Below are the code and all the weights of a small trained network. Each question names an input and a target symbol and asks about switching units off, where a switched-off unit gives its printed mean instead of its output.

import numpy as np


def w(rows, s, z=0):
    codes = np.array(rows[::2]) - 128.0
    scale = np.full(codes.shape[1], s)
    scale[-1] = z or s
    return codes * scale


def f(y):
    return np.maximum(y, 0)


def softmax(a):
    e = np.exp(a - a.max(-1, keepdims=True))
    return e / e.sum(-1, keepdims=True)


def log_softmax(a):
    a = a - a.max(-1, keepdims=True)
    return a - np.log(np.exp(a).sum(-1, keepdims=True))


def net(x, mask):
    ids = ['ΓΘΛαδεζμπστ'.index(c) for c in x.split()]
    T = len(ids)
    res = E[ids] + P[:T]
    r = res
    for j in range(3):
        rows = slice(4 * j, 4 * j + 4)
        q, k, v = (r @ M[0][rows].T for M in (Q, K, V))
        z = softmax(np.where(np.tri(T) > 0, q @ k.T / 4**0.5, -1e9)) @ v
        o = O[0][rows]
        res = res + np.where(mask[j], z, o[:, -1]) @ o[:, :-1]
    y = f(res @ A[0][:, :-1].T + A[0][:, -1])
    res = res + np.where(mask[3:19], y, B[0][:, -1]) @ B[0][:, :-1]
    return log_softmax(res[-1] @ U[:, :-1].T + U[:, -1])


Q, K, V, O, A, B = {}, {}, {}, {}, {}, {}
E = w([
[192,53,157],'Γ',
[191,123,112],'Θ',
[99,192,165],'Λ',
[55,165,108],'α',
[182,122,113],'δ',
[165,119,135],'ε',
[185,43,168],'ζ',
[2,146,53],'μ',
[138,73,128],'π',
[126,77,115],'σ',
[232,92,95],'τ',
],0.015)
P = w([
[240,196,2],'0',
[162,167,72],'1',
[127,152,91],'2',
[114,140,106],'3',
[100,126,119],'4',
[88,116,129],'5',
[83,109,136],'6',
[79,104,143],'7',
[80,96,151],'8',
[75,92,158],'9',
[74,88,162],'10',
[69,84,167],'11',
],0.0075)
Q[0] = w([
[106,109,219],'H0',
[125,81,73],'H0',
[192,164,169],'H0',
[135,74,178],'H0',
[137,62,100],'H1',
[94,160,252],'H1',
[179,35,89],'H1',
[160,210,145],'H1',
[38,162,132],'H2',
[126,116,217],'H2',
[135,55,199],'H2',
[122,69,114],'H2',
],0.013)
K[0] = w([
[112,114,244],'H0',
[116,48,85],'H0',
[196,220,135],'H0',
[132,70,199],'H0',
[87,73,77],'H1',
[95,138,244],'H1',
[98,12,79],'H1',
[216,160,211],'H1',
[138,222,240],'H2',
[79,219,118],'H2',
[21,109,127],'H2',
[65,31,157],'H2',
],0.011)
V[0] = w([
[189,75,2],'H0',
[82,69,137],'H0',
[170,132,79],'H0',
[206,149,52],'H0',
[151,124,120],'H1',
[70,98,40],'H1',
[79,87,7],'H1',
[82,112,77],'H1',
[74,101,62],'H2',
[98,120,80],'H2',
[77,68,59],'H2',
[133,76,191],'H2',
],0.0078)
O[0] = w([
[17,79,2,199],'H0',
[192,177,87,116],'H0',
[67,94,105,158],'H0',
[18,66,103,175],'H0',
[171,132,131,115],'H1',
[124,126,211,237],'H1',
[172,132,229,255],'H1',
[106,125,182,202],'H1',
[36,113,70,170],'H2',
[66,114,91,167],'H2',
[60,115,35,146],'H2',
[194,169,115,29],'H2',
],0.0075,0.003)
A[0] = w([
[133,182,189,28],'N0',
[68,207,137,138],'N1',
[113,83,149,172],'N2',
[181,46,224,45],'N3',
[120,84,244,18],'N4',
[153,89,75,121],'N5',
[163,132,29,151],'N6',
[80,198,18,187],'N7',
[157,75,157,192],'N8',
[190,109,133,125],'N9',
[143,152,203,3],'N10',
[109,144,29,80],'N11',
[165,177,100,104],'N12',
[97,252,56,147],'N13',
[147,78,205,123],'N14',
[196,99,81,122],'N15',
],0.011,0.0049)
B[0] = w([
[81,43,192,167],'N0',
[145,173,196,253],'N1',
[134,152,158,230],'N2',
[61,249,165,179],'N3',
[134,38,35,195],'N4',
[111,136,175,179],'N5',
[66,162,110,176],'N6',
[217,95,97,252],'N7',
[198,144,110,198],'N8',
[75,92,118,137],'N9',
[142,7,145,150],'N10',
[92,149,189,188],'N11',
[123,161,106,132],'N12',
[93,171,19,220],'N13',
[165,52,132,196],'N14',
[205,140,121,154],'N15',
],0.02,0.0054)
U = w([
[185,151,54,229],'Γ',
[56,224,220,128],'Θ',
[15,108,212,203],'Λ',
[207,18,202,105],'α',
[147,83,125,5],'δ',
[254,54,120,191],'ε',
[233,96,161,50],'ζ',
[116,4,39,92],'μ',
[119,84,114,115],'π',
[65,80,106,101],'σ',
[79,84,104,73],'τ',
],0.0091,0.0033)

Each question gives the input, a string of symbols that net reads in full, and the target symbol t.
The units are the heads (4 rows each of Q, K, V and O) and the neurons (one row each of A and B). Each row of codes is followed by its name. A weight is (code - 128) times the scale printed after its matrix; where a second scale follows, it is the last column's (O, A, B and U).
mask holds one flag per unit, heads first, then neurons. A switched-off unit (its flag False) gives its mean, the last column of its rows in O or B, instead of its output. The means were averaged over made-up inputs and are rounded, as every weight is.
A unit's drop is (log p(t) with every unit on - log p(t) with that unit switched off) / (log p(t) with every unit on - log p(t) with every unit switched off).
The circuit of an input: a set's keep is (log p(t) with only the set's units on - log p(t) with every unit switched off) / (log p(t) with every unit on - log p(t) with every unit switched off). Starting from the 12 units with the biggest drops (on a tie, the unit counted first), units are removed one at a time, each time the one whose removal leaves the highest keep (on an exact tie, the one counted first), for as long as the keep stays at least 0.8.
circuit, biggest first: the units of the circuit, biggest drop first
top k neurons: the k neurons with the biggest drops, biggest first
heads that matter: for each layer, one digit per head in row order, 1 if its drop is at least 0.15 and else 0, layers parted by /
drop of u: that unit's drop, to one decimal
input δ σ Θ Λ ζ α τ μ, target Γ: circuit, biggest first -> [H0 N13]
input Θ σ μ Λ Λ μ, target Θ: top neuron -> [N1]
input τ ζ μ ε Λ π μ Λ Θ Λ μ Λ, target α: circuit, biggest first -> [H0 N10]
input τ μ δ τ Γ, target μ: circuit, biggest first -> [H1 N4]
input Λ Λ Λ, target Λ: heads that matter -> 111
input ε τ μ τ μ δ Λ π, target μ: circuit, biggest first -> [N4 H1]
input τ Θ μ τ, target Λ: circuit, biggest first -> [H0 N11]
input Λ α τ μ, target Γ: circuit, biggest first -> [N7 N13]
input Λ α Λ τ Λ Λ ζ ζ ε τ, target Γ: heads that matter -> 011
input δ ζ π Λ μ Λ δ Θ Λ σ μ σ, target μ: top 4 neurons -> [N4 N1 N14 N11]
input ζ Λ Λ τ ε Λ Λ Λ τ σ Λ, target α: heads that matter -> 101
input τ Λ Θ σ Λ α ζ ζ ε μ ζ, target μ: top 2 neurons -> [N4 N1]
input σ ε τ Λ δ μ α, target Γ: heads that matter -> 010
input Λ τ Λ ζ Θ Λ μ Γ, target μ: circuit, biggest first -> [N4]
input δ μ π Λ μ α, target Γ: heads that matter -> 110
input τ Λ Θ, target Λ: heads that matter -> 100
input τ Λ Λ Λ Λ μ μ, target Θ: drop of H0 -> 0.1
input α μ Λ Λ Λ ζ Λ Λ Λ ζ, target μ: drop of N4 -> 3.8
input ε μ τ α Λ, target Γ: drop of H2 -> -0.1
